Below is a small trained network, with its code and all its weights. Each question gives an input and a class and asks what happens when units are switched off, that is, made to give their printed mean instead of their output.

import numpy as np


def w(rows, s, z=0):
    codes = np.array(rows[::2]) - 128.0
    scale = np.full(codes.shape[1], s)
    scale[-1] = z or s
    return codes * scale


def f(y):
    return np.maximum(y, 0)


def log_softmax(a):
    a = a - a.max(-1, keepdims=True)
    return a - np.log(np.exp(a).sum(-1, keepdims=True))


def net(x, mask):
    res = np.array(x, float).reshape(1, 7) / 4 @ E
    y = f(res @ A[0][:, :-1].T + A[0][:, -1])
    res = res + np.where(mask, y, B[0][:, -1]) @ B[0][:, :-1]
    return log_softmax(res[-1] @ U[:, :-1].T + U[:, -1])


A, B = {}, {}
E = w([
[223,136,150,78,151,112],'x0',
[122,195,171,209,114,111],'x1',
[182,1,224,172,57,140],'x2',
[148,107,91,72,153,25],'x3',
[76,68,113,151,157,153],'x4',
[163,137,128,43,81,193],'x5',
[71,96,235,90,202,145],'x6',
],0.0078)
A[0] = w([
[91,129,189,42,248,114,190],'neuron 1',
[238,123,154,76,102,142,172],'neuron 2',
[130,189,67,68,147,105,122],'neuron 3',
[116,107,109,140,43,92,168],'neuron 4',
[104,62,170,76,198,108,175],'neuron 5',
[59,160,130,182,201,155,116],'neuron 6',
[74,1,102,125,143,93,216],'neuron 7',
[140,189,63,64,161,88,158],'neuron 8',
[126,46,185,60,211,102,185],'neuron 9',
[104,92,170,180,194,121,2],'neuron 10',
[89,173,70,78,127,81,152],'neuron 11',
[132,131,49,71,153,95,96],'neuron 12',
[87,143,160,145,150,227,210],'neuron 13',
[165,48,113,184,155,135,165],'neuron 14',
[204,39,129,143,81,72,212],'neuron 15',
[185,106,135,98,58,165,69],'neuron 16',
[61,139,225,21,153,81,213],'neuron 17',
[114,87,223,48,146,65,164],'neuron 18',
[73,184,12,183,35,164,91],'neuron 19',
[65,149,104,125,96,164,202],'neuron 20',
[138,127,215,81,176,155,205],'neuron 21',
[121,209,157,178,141,13,206],'neuron 22',
[202,220,26,52,174,82,159],'neuron 23',
],0.0092,0.0045)
B[0] = w([
[180,148,54,173,140,186,231],'neuron 1',
[229,75,177,204,73,191,213],'neuron 2',
[181,195,39,114,70,184,199],'neuron 3',
[194,93,64,159,159,105,181],'neuron 4',
[131,129,1,158,162,190,203],'neuron 5',
[193,98,159,167,64,192,193],'neuron 6',
[169,104,25,144,203,100,224],'neuron 7',
[251,204,64,97,93,166,218],'neuron 8',
[155,107,47,211,202,137,219],'neuron 9',
[227,134,136,133,106,136,162],'neuron 10',
[189,190,14,169,124,153,201],'neuron 11',
[213,186,48,81,70,136,184],'neuron 12',
[128,76,130,188,83,172,205],'neuron 13',
[141,131,100,130,121,93,187],'neuron 14',
[218,50,137,66,102,70,232],'neuron 15',
[188,122,197,152,100,178,175],'neuron 16',
[190,113,42,158,193,202,228],'neuron 17',
[131,91,45,210,196,116,212],'neuron 18',
[88,114,38,165,193,174,211],'neuron 19',
[135,70,99,199,156,154,185],'neuron 20',
[173,117,93,174,179,207,207],'neuron 21',
[240,134,66,154,106,117,234],'neuron 22',
[214,229,115,22,37,138,254],'neuron 23',
],0.007,0.0098)
U = w([
[190,197,82,73,129,186,147],'0',
[147,68,197,63,134,100,54],'1',
[76,137,202,43,75,77,2],'2',
[55,55,196,2,136,74,2],'3',
[148,55,73,140,183,168,198],'4',
[220,80,122,76,101,107,149],'5',
[196,50,195,136,102,215,148],'6',
],0.01,0.0053)

Each question gives the input, the list of numbers given to net, and the class t.
The units are the neurons (one row each of A and B). Each row of codes is followed by its name. A weight is (code - 128) times the scale printed after its matrix; where a second scale follows, it is the last column's (A, B and U).
mask holds one flag per neuron, in row order. A switched-off neuron (its flag False) gives its mean, the last column of its row in B, instead of its output. The means were averaged over made-up inputs and are rounded, as every weight is.
A unit's drop is (log p(t) with every unit on - log p(t) with that unit switched off) / (log p(t) with every unit on - log p(t) with every unit switched off).
The circuit of an input: a set's keep is (log p(t) with only the set's units on - log p(t) with every unit switched off) / (log p(t) with every unit on - log p(t) with every unit switched off). Starting from the 12 units with the biggest drops (on a tie, the unit counted first), units are removed one at a time, each time the one whose removal leaves the highest keep (on an exact tie, the one counted first), for as long as the keep stays at least 0.8.
circuit, biggest first: the units of the circuit, biggest drop first
top k neurons: the k neurons with the biggest drops, biggest first
drop when u is switched off: that unit's drop, to one decimal
input [4,3,7,5,-7,8,-4], class 6: circuit, biggest first => [neuron 2]
input [-4,-4,4,-2,-2,-1,-2], class 5: circuit, biggest first => [neuron 17; neuron 15]
input [4,6,1,-3,-6,2,8], class 4: circuit, biggest first => [neuron 18; neuron 23]
input [-6,-4,-7,3,8,-1,3], class 0: top 2 neurons => [neuron 12; neuron 8]
input [4,7,7,-3,5,7,8], class 4: top 2 neurons => [neuron 18; neuron 9]
input [5,-8,0,-8,-7,6,-6], class 6: top 2 neurons => [neuron 2; neuron 16]
input [-3,2,-3,-8,-7,2,1], class 4: top 2 neurons => [neuron 23; neuron 19]
input [-6,-1,3,1,-3,1,-7], class 4: top 3 neurons => [neuron 19; neuron 23; neuron 8]
input [-8,3,4,4,0,4,-7], class 4: top 2 neurons => [neuron 19; neuron 23]
input [5,2,-6,-7,3,-3,4], class 6: drop when neuron 2 is switched off => -0.1
input [3,4,-1,4,2,3,4], class 4: drop when neuron 23 is switched off => 0.2
input [-8,7,-5,-8,4,-1,7], class 6: drop when neuron 6 is switched off => 0.4
